Input: [957 729  13 149 752]
Output: 957, 752

Input: [-11   6  28  -6 -32 -18 -30]
Output: 28, 6

Input:
[[-471 -570 -642 -390 -259]
 [ 859 -424   75   59 -442]]
Output: 859, 75

Input: [915 239 575 905 567]
Output: 915, 905

Input: [89 38 65 77  5 41 43]
Output: 89, 77

Input: [1190 4027 3232 3884 5473 8463 1785]
Output: 8463, 5473

Input: [2884 6480 8421 1010 4367 3708]
Output: 8421, 6480
---
array([[ 13, -62,   1, -33,  57],
       [-37, -69,  28,  36,  14],
       [ 14,  35,  11,  32,  55]]) Answer: 32

array([[ 40,  48,  11,  31,  -4,  81, -33],
       [ 63,  59, -71,  -6,  27,  46, -62],
       [ 20,  23,  27,  25,  -5,  56,  -3]]) Answer: 56

array([[ 38,  49, -14,  41,  36, -54],
       [ 18, -32,  14, -35, -32, -13],
       [-47,  18,  70,  -5, -15,   1]]) Answer: -15

array([[ -9,  13, -49,  -1],
       [  3,  30, -42,   1],
       [  1,  57, -73,   5]]) Answer: -73

array([[  7,  -5, -15, -14, -35, -28,   0],
       [ 54, -12, -66,  65, -27,  28,  22],
       [-31,  13,  -2, -41, -42,  10, -12]]) Answer: 10

array([[-39, -42,  32, -21,  63,  69],
       [ 83, -42, -20,  -9,  75,  18],
       [  2, -42,  32, -57,  82,   8]]) Answer: 82
---
[-46  12  75   7  38] Answer: 7

[[ -3 -79 -59 -13]
 [ 29 -79 -39 -28]] Answer: -39

[  6  76  27 -18  34] Answer: -18

[53 76 52 15] Answer: 52

[ -8   4 -53  63 -65] Answer: 63

[  4 -53 -20  67  65  34   6] Answer: 34
---
array([[ 11, -64, -27,  -4],
       [-62,  19,   8,  13],
       [ 33,  48, -43,   5]]) 48

array([-41, -45,  59,  53, -43,  69]) 53

array([ 74, -74, -32,  -3]) -74

array([ 67, -43,  39, -65,  17, -11]) -65

array([-18, -74,   5,  73, -61,  27]) 73

array([-15,  83,  36,   5,  31, -65, -45]) 31

array([[ 55, -28, -71, -35,  31,   3],
       [ 85,  18,  16, -72,  55, -28]]) -72

array([[  9,  77,  17,  -9, -15,  30, -39],
       [ 14,  15, -41, -10,  40, -37, -17],
       [  1,   7,  13,  -5, -10, -24, -17]]) -10

array([ 62,  19,  27, -15, -26,  -9, -43]) -26

array([ 9, 29, 68, 12, 54]) 68
---
-38	19	34	-38	1	-68	5
-34	7	35	-30	13	-59	4
17	20	-33	11	-18	34	19
==> 5, 17

10	65	11	0	-36 ==> -36, 10

-26	84	66	68	-6 ==> -6, -26

-18	69	35	17	14	-51 ==> -51, -18

-1	-1	0	-2
7	56	23	68
-54	-44	-61	-31
==> -2, -54

16	61	-31	47 ==> 47, 16

39	-32	-5	-2	37
1	51	4	-1	3
-8	66	4	13	-3
==> 37, -8

-30	73	-45	34	7 ==> 7, -30
---
((59, 30, 60, 1, 12, -17, 8), (47, 25, 42, -1, 18, -8, 25)) -> 8
((12, -45, 21, -2, -12, -68, -2), (35, -9, 7, -2, -10, -40, 16), (-61, -5, 69, -4, -8, -54, -40)) -> 16
((57, 50, 27, 2, -66), (-8, -4, -62, -4, 19), (24, -43, 22, -9, -53)) -> 19
((-16, 35, -40, 60), (-54, 44, 42, -42)) -> 60
((-18, -39, -50, -7), (19, 35, 65, 7)) -> -7
((-85, 76, -54, 28), (7, -15, 45, 1)) -> 28
((30, -13, 5, 0, -59), (35, 2, 9, -12, -52), (17, -29, -4, 15, -75)) -> -52
---
-34   32   26  -38  -14  -61    2 result: -38, 32

 15   -2   11   23  -67   -5  -83 result: 23, 23

 54    5  -52   17    8   60   73 result: 17, 73

-55   63  -74   -5   29 result: -74, 63

-71  -33  -10  -21   75 result: -10, 75

 73  -23   -7  -50  -38 result: -7, 73

 48  -17    9  -21   37
 13  -59    4   77  -16
  5   42   28  -41   34
result: 4, 77
---
[ 51   9   1 -61] 51, -61

[[ -3  82  14 -40 -21]
 [-48  83  24  -3 -61]] -3, -61

[[-30 -61  -6 -27 -50 -11]
 [-28 -27   1  -9 -18 -24]
 [-31  -8  31  27 -11  -1]] -30, -1

[[ 13  32 -80 -57]
 [-39  52  86  16]] 13, 16

[[-23 -29 -52 -11  -5]
 [-34 -19 -60 -11 -15]] -23, -15

[-64 -48 -71 -67 -64  49  62] -64, 62
---
Input:
[[-69  20   6  10  14  -9  11]
 [ -9  34  -6 -13 -34 -11 -15]
 [  3  23 -17 -17 -22  38 -10]]
Output: 23

Input:
[[ 14 -34 -11 -78  -4 -56   8]
 [ 64  45 -56  -3  29  16 -15]]
Output: 29

Input: [-14 -73 -54 -16 -15  30]
Output: -15

Input: [ -1  16 -70  39  32  19  48]
Output: 32

Input: [-38  -3  38  62 -11 -52  -7]
Output: -3

Input:
[[ 82 -43  38  -5 -11 -69]
 [-77  61 -22  85  -9 -36]
 [ 59  65 -43  22   0  37]]
Output: 65

Input:
[[ -8   8 -27   5]
 [ -1  10  74 -13]]
Output: 8
---
[[-81 -83 -85  82  83]
 [-72 -56 -37  36  45]
 [-77 -78 -75  74  80]]	74

[[ 20 -58  24 -21  -6 -46  15]
 [  0  66 -35 -65 -28 -51  43]
 [ 59 -58 -22  23  17 -22 -59]]	-22

[[ 64  -5  83  28  39 -26 -72]
 [-65 -68 -66 -67  14 -74  36]
 [-50   6 -41 -25  42   3 -85]]	3

[[ 21  38 -25  29  43  37 -65]
 [ 36  27   8  26  28  63 -11]
 [  8  32 -50  38   7  59  27]]	59

[[  8 -26 -22   3 -27   8   7]
 [-84  75  23 -14  85 -78 -60]
 [ -5  15  -3  24  22  -1  10]]	-1

[[ 15 -17  -6   3]
 [ 15 -16  -6   3]
 [ 47 -61   8 -14]]	8

[[ 77   1 -43 -43  18]
 [-67  53 -37  58  24]
 [  4 -27  38  32  36]]	32

[[  1  62  47 -33]
 [ 13  36  50 -33]
 [ 15  25  53 -31]]	53
---
[[ 78 -57  12 -12 -27]
 [ 45   4  23 -24  29]] 12

[[ 65  57  69   4]
 [-43  15  25   1]
 [ -2  -1  -1   0]] 25

[[ 44  -3  64 -23 -48]
 [-29 -42  41 -59  50]
 [ 32 -56  -2  48  22]] 41

[[  5   0  -7 -36  25  -3  49]
 [-26  -3  29   0 -30 -60  32]] -7

[[  7  50 -59 -70 -32 -68]
 [-38 -15 -28  44  15 -24]
 [  8  32 -56 -71 -22 -72]] -28

[[  2   3  13 -35  17  72 -45]
 [  2 -12 -39  59  42  18 -40]
 [-42  -9 -55  18   3  16 -14]] -39

[[  1 -52 -13   7  67]
 [-10 -64 -17 -51  -1]] -13

[[  7  -2  -6   1]
 [-65  21  56 -11]] -6

[[ 72 -10   9  -5]
 [ -9 -12 -15 -13]] 9

[[-16   1   0 -33   5]
 [ -6  26 -36 -74  30]] 0
---
array([-66,  56,  -5,  -7,  79,  47]) --> -66
array([73, 73, 76, 76, 75, 76, 77]) --> 73
array([-74,  70,  40, -43]) --> -74
array([ -6, -17,   1, -71]) --> -6
array([ 32,  -6,  22, -39,  78, -24, -18]) --> 32
array([-68,   2,  32, -37, -82]) --> -68
array([-28,  45,  69, -57,   2,  65]) --> -28
array([-29,  14,  -4, -77,   1, -19]) --> -29
array([-10,  61,  11, -16]) --> -10
---
[[-60  51  48  51   7  86]
 [-53  70  42  48  -6  79]] ⇒ 86, -60

[[-63  39 -35 -13  17  -2]
 [-44  23 -18 -23 -71  57]
 [-32 -20 -45  23  26  11]] ⇒ 57, -71

[-59 -72 -22  85] ⇒ 85, -72

[ 81  75 -14 -38] ⇒ 81, -38

[[ 50 -60  30 -65]
 [-71  44 -20   8]] ⇒ 50, -71

[-41  77 -53  81] ⇒ 81, -53
---
[[ 47  34  64  39  82  58  42]
 [ 54  75  89  34 200  65  33]] value 200, 33

[-26  36 -16  18] value 36, -26

[3 5 1 8] value 8, 1

[  5  12  40 -31  17] value 40, -31

[[13 93 23 97 98]
 [12 14 14 92 23]] value 98, 12

[-696  404    0  787 -391] value 787, -696
---
[[-39  14  25 -50  61]
 [ 33  36 -36  54  47]
 [ 58 -38 -32   9 -38]]	-32

[[ 16  71 -48 -53 -54 -46]
 [ 21 -70 -18  49 -33  45]
 [ 63   6 -31 -21  35 -28]]	-31

[[-18 -53 -11  19]
 [-61  -8 -27   1]
 [-32  24 -11 -15]]	-11

[[ 51 -14 -19 -85  72  14]
 [ 31 -28 -43   3  22 -30]
 [-35  23  34  19 -33  17]]	34

[[ -9 -14  25 -76  34  14]
 [-41   6  -9 -44   5  29]
 [ 56 -20  44 -32  32  -1]]	44

[[ 33 -59  33  12 -68 -44  60]
 [  8  14   8   9   3 -32 -30]
 [ 31 -16  31  19 -28 -10  24]]	31

[[  5  -9 -17  13   4 -19]
 [  0 -34 -18   4  21 -10]
 [-51 -32  -6 -16  85 -61]]	-6

[[-24 -17  77 -41 -35]
 [ 13 -19 -21  24  26]
 [ -9 -25  42 -13  -7]]	42
---
[[190, 78, 47, 79, 75, 39, 18], [178, 26, 208, 85, 86, 116, 38], [58, 60, 101, 75, 61, 67, 112]] -> 75
[[-4, -37, 21, 39], [4, 24, -30, -39]] -> -37
[[-14, -10, 40, 0, -7, -26], [-6, -12, 48, -23, -37, -33]] -> 0
[74, 98, 124, 222, 116, 43, 104] -> 116
[[8570, 2313, 4420, 3311], [3319, 7365, 2549, 6506], [4489, 2749, 1148, 6076]] -> 2313
[27, 39, 98, 51, 20] -> 98
[[8163, 5783, 9357, 2866, 6431, 8469], [1201, 6054, 8364, 1872, 6369, 6483]] -> 2866
